Each row has a name. Each piece below is followed by the name of the row it came from, unless a question asks for something else. Each question is about the rows just above it. Places in a row count from 0.

Columns, left to right: B L J R C
tino: 1.709; -5.384; 0.293; -0.884; 0.211
mazer: 0.565; 1.860; -0.277; -0.207; -1.131
saka: 2.140; -3.005; -2.079; 1.639; -3.153
bemo: -2.073; -7.912; 0.070; 7.090; -2.952
far: 1.147; -3.077; -0.686; 6.296; -0.831
pufan: -2.298; -3.869; 3.228; 1.413; 3.404
Noleb: -0.547; 2.891; -0.543; -1.754; 8.431
povu: 3.767; -0.634; -2.741; 6.569; -2.429
Safo: 2.552; 4.765; -0.009; -2.166; -5.636
-2.952; -0.831; 3.404; 8.431 is in which column, read top down? : C
Move every entry of -0.543; -1.754 by +1 step of 0.001. : -0.542; -1.753
Move every entry of 1.709; -5.384 by +1 step of 0.001. : 1.710; -5.383
0.211; -1.131; -3.153 is in which column, read top down? : C

Columns, left to right: Q K P V N Y T
povu: -1.350; 3.657; -5.153; 1.615; 7.758; 3.052; -4.040
tino: -0.717; 2.507; 4.017; -0.505; 5.382; -2.040; 3.852
kinuk: -3.506; 1.508; 0.869; -3.342; 5.381; 2.851; -4.433
Noleb: -3.506; 1.874; 0.869; -5.392; 5.381; 2.851; -4.433
gupo: -0.717; 2.507; -1.430; -1.052; 3.173; -2.040; 3.852
mazer: -0.699; 0.411; -6.056; 3.758; -0.256; 4.018; 3.376
saka: -3.506; 1.874; 0.869; -3.342; 5.381; 2.851; -4.433
-3.506; 1.508 with +1 step of 0.001 on every entry: : -3.505; 1.509
-0.699; 0.411 with -1 step of 0.001 on every entry: : -0.700; 0.410
Row and place of -1.052 in the named rows: : gupo, 3
Which column holds -5.153; 4.017; 0.869; 0.869; -1.430 top down? : P
Which column holds 1.874; 2.507 top down? : K
Every place of 4.018 in mazer: : 5
5.381; 2.851 with -1 step of 0.001 on every entry: : 5.380; 2.850

Columns, left to right: G A S U F
bemo: -2.479; -2.476; -1.650; -3.936; 0.643
saka: -0.800; 4.624; 0.946; -2.477; -3.855
mazer: -2.479; 1.426; -1.650; -3.936; 0.643
povu: 2.788; 5.295; -7.062; 6.210; 3.643
Which column holds this, read top down? -2.477; -3.936; 6.210 : U
-0.800 is at row and place : saka, 0
Move every entry of 2.788; 5.295; -7.062 by -1 step of 0.001. : 2.787; 5.294; -7.063
Where in the named rows is -2.476? : bemo, 1
Row and place of 5.295 in the named rows: : povu, 1
-0.800; -2.479 is in which column, read top down? : G

Columns, left to right: D E M H
tino: 2.227; 1.238; -0.419; -1.791
bemo: 7.843; 1.683; -5.237; -5.262
povu: 1.366; -0.420; 2.581; -0.398
Move every entry of -0.420 by +1 step of 0.001. : -0.419
1.683; -0.420 is in which column, read top down? : E
1.366; -0.420 with -1 step of 0.001 on every entry: : 1.365; -0.421
Where in the named rows is -0.419? : tino, 2
Every place of -5.262 in bemo: : 3
Move every entry of 7.843; 1.683; -5.237 by +1 step of 0.001. : 7.844; 1.684; -5.236
Where in the named rows is -0.420? : povu, 1

Columns, left to right: sozin Dalo Sanu nanav denal vek rebe bilit
tino: -0.083; -4.618; -0.730; 3.453; -3.804; -1.477; -0.083; 7.825
kinuk: -1.218; -1.218; -5.355; -2.429; -6.751; -4.781; -2.429; -2.429
gupo: 0.759; -6.696; -1.773; 4.746; 0.813; 1.177; 1.275; 7.947
Safo: 4.599; 0.814; -5.913; -4.859; 0.188; -1.787; -3.803; -6.690
far: -0.083; -4.618; -2.428; 3.453; -3.804; -1.477; 5.147; 1.616
bemo: 1.088; -5.833; -1.744; 3.923; 6.072; 3.833; -3.888; 4.266
pufan: -4.129; -1.800; 5.075; 5.127; -0.127; 1.682; 2.566; 7.464
Noleb: 0.591; 6.098; 0.032; 0.033; -2.857; -2.787; -2.787; -7.598
povu: 3.533; 0.258; -4.157; -3.360; 4.552; 1.106; -5.627; -6.501
tifu: -0.290; -4.073; 0.184; 3.567; 7.219; 4.792; -4.919; 2.751
At which places does tino hold -3.804? : 4
-1.744; 5.075; 0.032; -4.157; 0.184 is in which column, read top down? : Sanu
-4.129; 0.591; 3.533; -0.290 is in which column, read top down? : sozin
Every place of -2.429 in kinuk: : 3 6 7
-3.888 with +1 step of 0.001 on every entry: : -3.887
Every place of 0.032 in Noleb: : 2

Columns, left to right: genu melen bisu tiri
saka: -0.046; -1.593; 1.195; -0.532
kinuk: 2.911; 0.075; 5.171; -5.035
mazer: 0.074; -5.139; 8.902; -6.585
gupo: -1.984; -1.984; 1.621; -1.984
far: 0.075; 0.075; 0.075; 0.074
Places of -1.984 in row gupo: : 0 1 3
Which column holds -6.585; -1.984; 0.074 top down? : tiri
Places of 0.075 in row far: : 0 1 2
Where in the named rows is -5.035? : kinuk, 3
Which column holds 0.075; -5.139 top down? : melen
Row and place of -6.585 in the named rows: : mazer, 3

Columns, left to right: Bodo Gavo Zave kadu noso Sib
pufan: -0.542; 5.458; -3.567; 4.556; 5.001; 1.563
tifu: 5.355; -0.016; -1.891; 7.921; -3.093; -1.405
kinuk: 0.111; 5.238; -2.868; 4.554; 4.184; 0.931
Safo: -0.336; 5.330; 5.331; 4.716; 4.897; 1.667
At which places does pufan hold 4.556? : 3
Places of 5.330 in row Safo: : 1

Columns, left to right: zad lasi sofol paz
mazer: 0.049; 5.919; 0.051; 7.059
bemo: 0.051; 1.438; 0.017; 6.053
kinuk: 0.070; 1.062; -0.046; 4.923
tifu: 0.772; 0.394; 0.026; 2.048
povu: 0.063; 1.219; 0.227; 2.457
saka: 2.382; 0.478; 0.835; 0.595
gupo: 0.063; 1.318; -0.024; 6.962
far: 1.041; 0.471; 0.066; 5.119
Noleb: 0.049; 2.257; 0.094; 6.012
tino: 1.582; 0.386; 0.433; 0.430
Which column holds this, read top down? 2.382; 0.063 : zad
Row and place of 0.394 in the named rows: : tifu, 1

Columns, left to right: Sumad Tudi biri Bib
tino: 4.899; -3.003; -5.639; -2.869
far: -2.635; 9.445; -1.600; -2.012
pufan: 1.132; -7.529; 1.573; 0.728
saka: -3.173; -7.528; 3.015; -2.355
Row and place of -7.529 in the named rows: : pufan, 1
Which column holds 9.445; -7.529 top down? : Tudi

Columns, left to right: bemom tavu luteb muf Dal dogik fibad piza Sugis
bemo: -2.012; 0.057; -0.009; -0.009; 2.725; -4.279; -0.235; -0.074; 4.198
saka: 5.885; -4.008; -7.097; 3.847; -1.109; 2.361; 2.509; -2.995; 0.231
kinuk: 0.935; -3.039; -5.898; 3.000; 4.199; -3.039; -3.039; -2.484; 7.856
povu: 2.732; 1.082; 2.550; -1.141; -5.770; 8.873; -0.231; 1.070; -9.473
far: 4.213; -1.129; -1.624; 1.023; -3.902; 6.290; 0.971; -0.689; -5.501
tifu: -5.978; 3.964; 6.997; -3.801; 1.317; -2.681; -2.498; 2.953; -5.978
tino: -5.384; 4.980; 9.101; -4.826; -1.331; 1.310; -2.919; 3.838; -4.486
pufan: -3.038; -1.613; -2.896; 1.555; -0.070; 0.361; 0.982; -1.222; 0.676
Which column holds -4.826; 1.555 top down? : muf
At which places does kinuk hold -3.039? : 1 5 6
Places of 4.198 in row bemo: : 8
Move every entry of -1.624; 1.023 by -1 step of 0.001. : -1.625; 1.022
At which places does tifu hold -5.978? : 0 8
-0.009 with +1 step of 0.001 on every entry: : -0.008

Columns, left to right: bubat kigub Rutu mavi guz Monef Goze seb
tino: 8.244; -0.719; 0.738; 1.051; 1.693; 4.992; 6.645; 1.822
bemo: 1.686; -0.326; 4.124; 4.124; 4.124; 1.686; 8.337; -0.789
gupo: 4.123; 7.463; -1.588; 3.212; 5.389; 5.121; -6.075; -4.098
Noleb: 1.686; -0.326; -1.348; -3.443; 3.189; 6.472; 2.353; -6.019
tifu: 1.686; -0.326; -1.348; -3.443; 3.189; 6.472; 8.337; -0.789
Where in the named rows is 3.212? : gupo, 3
Places of 4.124 in row bemo: : 2 3 4
1.693 is at row and place : tino, 4

Columns, left to right: Dodav zokud golaz zug bel mim pagar
kinuk: -0.017; 1.888; -0.017; 1.041; -0.017; -0.017; -0.017
tino: -3.630; -1.638; -3.629; 1.042; -1.780; 0.311; 1.887
gupo: -1.280; 1.068; 1.068; 1.068; -1.280; 6.195; -1.280
At which places does gupo hold 1.068? : 1 2 3
Places of -3.630 in row tino: : 0
-1.638; -3.629; 1.042; -1.780 with -1 step of 0.001 on every entry: : -1.639; -3.630; 1.041; -1.781
At which places does kinuk hold 1.888? : 1
Places of 1.041 in row kinuk: : 3
1.042 is at row and place : tino, 3
1.888 is at row and place : kinuk, 1

Columns, left to right: furit geseg zeto zelo kapa Bim ged Nev Dopa
far: -1.222; 1.901; 0.458; 1.726; 3.463; 0.548; -8.589; 5.830; -1.067
pufan: -1.440; 2.889; 1.377; 2.056; 4.035; 2.902; -7.360; 5.830; -0.064
bemo: 1.386; -3.041; -1.687; -2.229; -3.968; -4.160; 7.389; -6.002; -0.398
saka: -1.222; 0.418; -0.461; 1.397; 2.891; -1.806; -8.589; 4.920; -2.070
tifu: -0.788; -0.570; -1.074; 0.738; 2.320; -3.375; -7.360; 4.010; -2.738
gupo: 1.169; -1.064; 0.152; -1.065; -3.396; 0.548; 8.618; -5.092; 1.608
kinuk: 1.386; -2.052; -0.768; -1.899; -3.396; -1.806; 7.389; -6.002; 0.605
povu: 0.299; -3.535; -2.606; -0.910; -0.538; -7.298; -2.444; -0.541; -3.073
tino: 0.952; -3.535; -2.300; -1.569; -2.253; -5.729; 1.244; -2.361; -2.070
mazer: 0.082; -3.041; -2.300; -0.581; 0.034; -6.514; -4.902; 1.279; -3.407
Safo: 0.517; -3.535; -2.606; -1.240; -1.681; -6.514; -1.214; -1.451; -2.738
Noleb: 1.386; 3.877; -0.768; -1.899; -3.396; -1.806; 7.389; -6.002; 0.605
-1.064 is at row and place : gupo, 1
Move every entry of -0.910; -0.538; -7.298 by -1 step of 0.001. : -0.911; -0.539; -7.299
-2.300; -1.569 with -1 step of 0.001 on every entry: : -2.301; -1.570
-1.806; -7.298; -5.729 is in which column, read top down? : Bim
Which column holds this, read top down? 2.320; -3.396; -3.396; -0.538; -2.253; 0.034 : kapa
Shift each entry of -1.065 by +1 times 0.001: : -1.064

Columns, left to right: Gug Duliv loneg lusaz kotan
pufan: -0.151; -2.634; 1.553; 0.622; 1.552
saka: 0.019; 0.285; -0.673; -0.645; 7.122
kinuk: 0.440; -4.546; 0.440; 0.440; 0.440
Noleb: 0.133; -4.546; -1.636; -0.769; -3.899
Move every entry of -0.151 by -1 step of 0.001. : -0.152
-2.634; 0.285 is in which column, read top down? : Duliv
1.552 is at row and place : pufan, 4
At which places does kinuk hold 0.440? : 0 2 3 4
-0.151 is at row and place : pufan, 0
Shift each entry of -0.673; -0.645 by -1 times 0.001: : -0.674; -0.646

Columns, left to right: kuz Kubu Fezur lufos
saka: -2.658; -0.563; 1.486; -4.122
Noleb: -2.657; -1.120; 3.396; -0.785
povu: -3.729; -1.120; -0.564; 3.916
far: -3.728; 4.657; -5.083; -3.691
kinuk: 6.614; -7.430; 7.086; -0.457
Row and place of -0.564 in the named rows: : povu, 2
Which column holds this, read top down? 1.486; 3.396 : Fezur
Row and place of -3.728 in the named rows: : far, 0
Which column holds this, read top down? -0.564; -5.083 : Fezur
Where in the named rows is -2.658? : saka, 0

Columns, left to right: kele nanar vez Nogap ker meva guv guva ris
povu: -2.883; -2.129; -2.022; -2.022; -2.022; -2.354; -2.129; -4.445; 0.047
bemo: -3.777; -7.473; 1.108; -1.885; 0.931; 2.825; -2.871; 2.441; -0.216
Safo: -3.777; -7.473; 1.108; -1.885; 0.931; 2.825; -2.871; -2.023; 0.458
mazer: -4.639; -5.836; -2.450; -4.999; 0.664; -0.496; -5.835; -2.451; 1.582
gupo: 9.140; -5.487; -0.485; 6.961; 5.344; -0.716; 2.130; -2.167; -0.517
Row and place of -2.023 in the named rows: : Safo, 7
Where in the named rows is -2.451? : mazer, 7
Row and place of -5.835 in the named rows: : mazer, 6
-2.450; -0.485 is in which column, read top down? : vez
Places of -2.022 in row povu: : 2 3 4

Columns, left to right: dezul Bubab silel Vun Bana Gati vanu
kinuk: -3.776; 5.019; 0.256; -0.430; 0.022; -0.169; -5.896
far: 2.510; -6.187; -0.054; 0.312; -0.390; 0.076; -6.119
tifu: -6.991; 0.128; -0.094; -0.094; 0.177; 0.128; -0.094
gupo: -1.592; -2.650; 0.127; 0.798; 0.058; 0.026; -5.287
bemo: -6.392; -2.309; 0.269; -0.474; -0.332; 0.137; -7.615
tino: -2.067; 2.353; 0.107; 0.050; -0.052; 0.073; 1.931
saka: 2.714; 4.087; 0.161; -0.122; 0.438; -0.087; -1.821
Which column holds 0.128; -2.650 top down? : Bubab
-0.054; -0.094; 0.127 is in which column, read top down? : silel
Shift each entry of 2.714; 4.087 by -1 times 0.001: : 2.713; 4.086
Every place of -0.094 in tifu: : 2 3 6
Every place of 0.128 in tifu: : 1 5
4.087; 0.161; -0.122 with +1 step of 0.001 on every entry: : 4.088; 0.162; -0.121

Columns, left to right: zufi Zon noge femu ledez siluz nisev pife sotib
Noleb: -5.378; -3.282; -3.285; -6.440; -0.453; -2.003; 1.020; 2.727; -3.329
mazer: -5.776; -2.990; 2.779; -5.776; 1.677; 1.677; 1.677; 2.345; -0.415
pufan: 4.959; 0.608; 4.959; 4.959; -7.394; -5.498; -1.355; -1.355; -3.690
far: 1.927; -2.990; -1.356; 4.959; -7.394; -5.498; -1.837; -1.355; 1.019
gupo: -0.652; -1.345; -5.081; 4.091; -7.070; -5.248; -2.566; -0.445; 1.678
At which places does mazer hold 1.677? : 4 5 6
At which places does pufan hold -1.355? : 6 7
1.020 is at row and place : Noleb, 6

Columns, left to right: tade Fovem moku vozed zusu
tifu: 3.513; 5.648; 6.057; -1.185; -1.287
gupo: 5.028; 1.966; 3.882; 3.882; 3.882
povu: 3.513; 5.648; 6.057; 0.215; -1.287
Move every entry of 1.966; 3.882; 3.882 by +1 step of 0.001. : 1.967; 3.883; 3.883
Move every entry of 3.513 by -1 step of 0.001. : 3.512
At which places does gupo hold 3.882? : 2 3 4

Columns, left to right: vef sul remen pib vovug Gud Naze Zuvu
pufan: 2.168; 2.194; -0.970; -1.429; 0.922; 1.134; 2.070; -0.551
Noleb: 2.747; 2.207; -3.062; 0.162; -6.061; -3.061; 0.837; -5.704
Safo: 2.747; 2.207; 7.432; 0.162; 3.096; 2.014; -3.156; -0.786
2.014 is at row and place : Safo, 5
Move every entry of 2.207; 7.432; 0.162; 3.096 by -1 step of 0.001. : 2.206; 7.431; 0.161; 3.095
2.194 with +1 step of 0.001 on every entry: : 2.195
Row and place of -0.970 in the named rows: : pufan, 2
-3.061 is at row and place : Noleb, 5

Columns, left to right: zaf Mak nup mene nif Lezen ladum vur
tino: 6.647; 6.397; 4.881; 7.468; -6.706; -5.782; -0.520; 3.158
povu: 2.026; -0.267; 3.590; -2.415; -1.294; 2.026; 0.290; -4.761
Noleb: -4.473; 2.027; -4.473; 0.394; 2.027; 2.027; 2.027; 2.027
mazer: 1.090; 1.546; -1.806; 1.992; 1.697; 7.107; 6.008; -2.529
Every place of -2.415 in povu: : 3
At which places does Noleb hold 2.027? : 1 4 5 6 7
Shift each entry of 0.394 by -1 times 0.001: : 0.393
-2.415; 0.394 is in which column, read top down? : mene
At which places does tino hold 6.397? : 1
Which column holds this, read top down? 2.026; -4.473; 1.090 : zaf

Columns, left to right: goza loz ras dos sote dotiv
povu: -2.891; 0.468; -0.005; -1.160; -1.768; -1.367
mazer: -2.905; 0.716; 3.615; -0.459; 2.344; -1.496
kinuk: 2.543; -2.636; -3.396; 2.097; -0.050; 1.996
saka: 0.763; 4.294; 2.848; 4.574; 6.172; 1.176
bemo: -1.123; -4.960; 2.527; -1.804; 2.341; -0.427
tifu: 1.674; -3.692; 1.674; -4.961; 2.309; 1.674
far: 8.846; -3.692; -0.965; -4.961; 2.309; 3.794
tino: -2.905; 0.716; 3.615; 0.340; 3.175; -4.306
gupo: -2.905; 2.797; 3.615; 0.340; 3.175; -4.306
At which places does tifu hold 1.674? : 0 2 5
-3.396 is at row and place : kinuk, 2

Columns, left to right: tetus velef Fak bife Muked zinud
Safo: 0.299; -0.012; 0.129; 0.360; -0.209; -0.547
far: -0.020; -0.902; -0.109; -0.316; 0.114; 0.120
saka: 1.840; -0.013; -0.390; -0.090; -0.055; -8.864
Noleb: -0.020; 0.149; -0.109; -0.061; 0.134; -0.901
tifu: -1.317; -0.175; 0.147; 0.271; -0.127; 2.566
Row and place of -0.901 in the named rows: : Noleb, 5
0.114 with +1 step of 0.001 on every entry: : 0.115

Columns, left to right: gefo tafol dufur rap baguv luzuk seku
tifu: 9.544; 1.350; -1.023; 0.663; -0.031; 0.024; 1.711
pufan: 0.987; 1.513; 0.747; -0.771; -0.055; 0.008; -0.476
Noleb: 1.705; 4.562; 0.217; -0.867; -0.150; -0.123; -2.909
mazer: -5.122; -1.024; 0.785; 0.277; -0.666; 0.519; -3.492
far: -2.661; -0.563; -0.017; -0.031; 0.149; -0.265; 0.127
Safo: 0.175; 4.729; 0.503; -0.199; -0.036; 0.005; -0.926
povu: 3.629; -4.676; 0.340; -0.199; -0.041; 0.008; 1.861
gupo: 0.810; -5.479; -0.091; -0.061; -0.529; 0.126; 0.498
Shift each entry of -0.091; -0.061; -0.529; 0.126 by -1 times 0.001: : -0.092; -0.062; -0.530; 0.125
Places of -1.024 in row mazer: : 1
0.126 is at row and place : gupo, 5

Columns, left to right: Nali vil Gonon Tenot Domat sez demen muv pige
mazer: 0.198; 0.310; -3.229; -3.278; -1.057; -1.579; -3.230; -0.413; -0.907
gupo: -1.103; 0.310; -3.229; -3.278; -1.057; -1.579; 1.540; -0.413; -1.103
tifu: 0.309; 2.035; 2.911; 0.621; 5.740; 4.564; -5.094; -3.506; 1.002
far: 3.664; -1.663; -4.052; 3.468; 4.197; -2.671; 2.905; 6.101; -0.798
Every place of 0.310 in gupo: : 1
Where in the named rows is -4.052? : far, 2
Where in the named rows is -5.094? : tifu, 6
Where in the named rows is 1.002? : tifu, 8
Move every entry of 2.911 by +1 step of 0.001. : 2.912
Where in the named rows is 0.621? : tifu, 3
Move every entry of -4.052 by -1 step of 0.001. : -4.053

Columns, left to right: pemo fozod nas Zagi rulik
pufan: 5.189; -7.595; 3.197; 6.848; -0.147
Noleb: 3.197; 5.189; 3.197; -8.558; 3.197
tino: 5.189; -7.595; 3.197; 1.775; 6.847
At which places does Noleb hold 3.197? : 0 2 4
At which places does tino hold -7.595? : 1
Row and place of 6.847 in the named rows: : tino, 4
At which places does tino hold 6.847? : 4

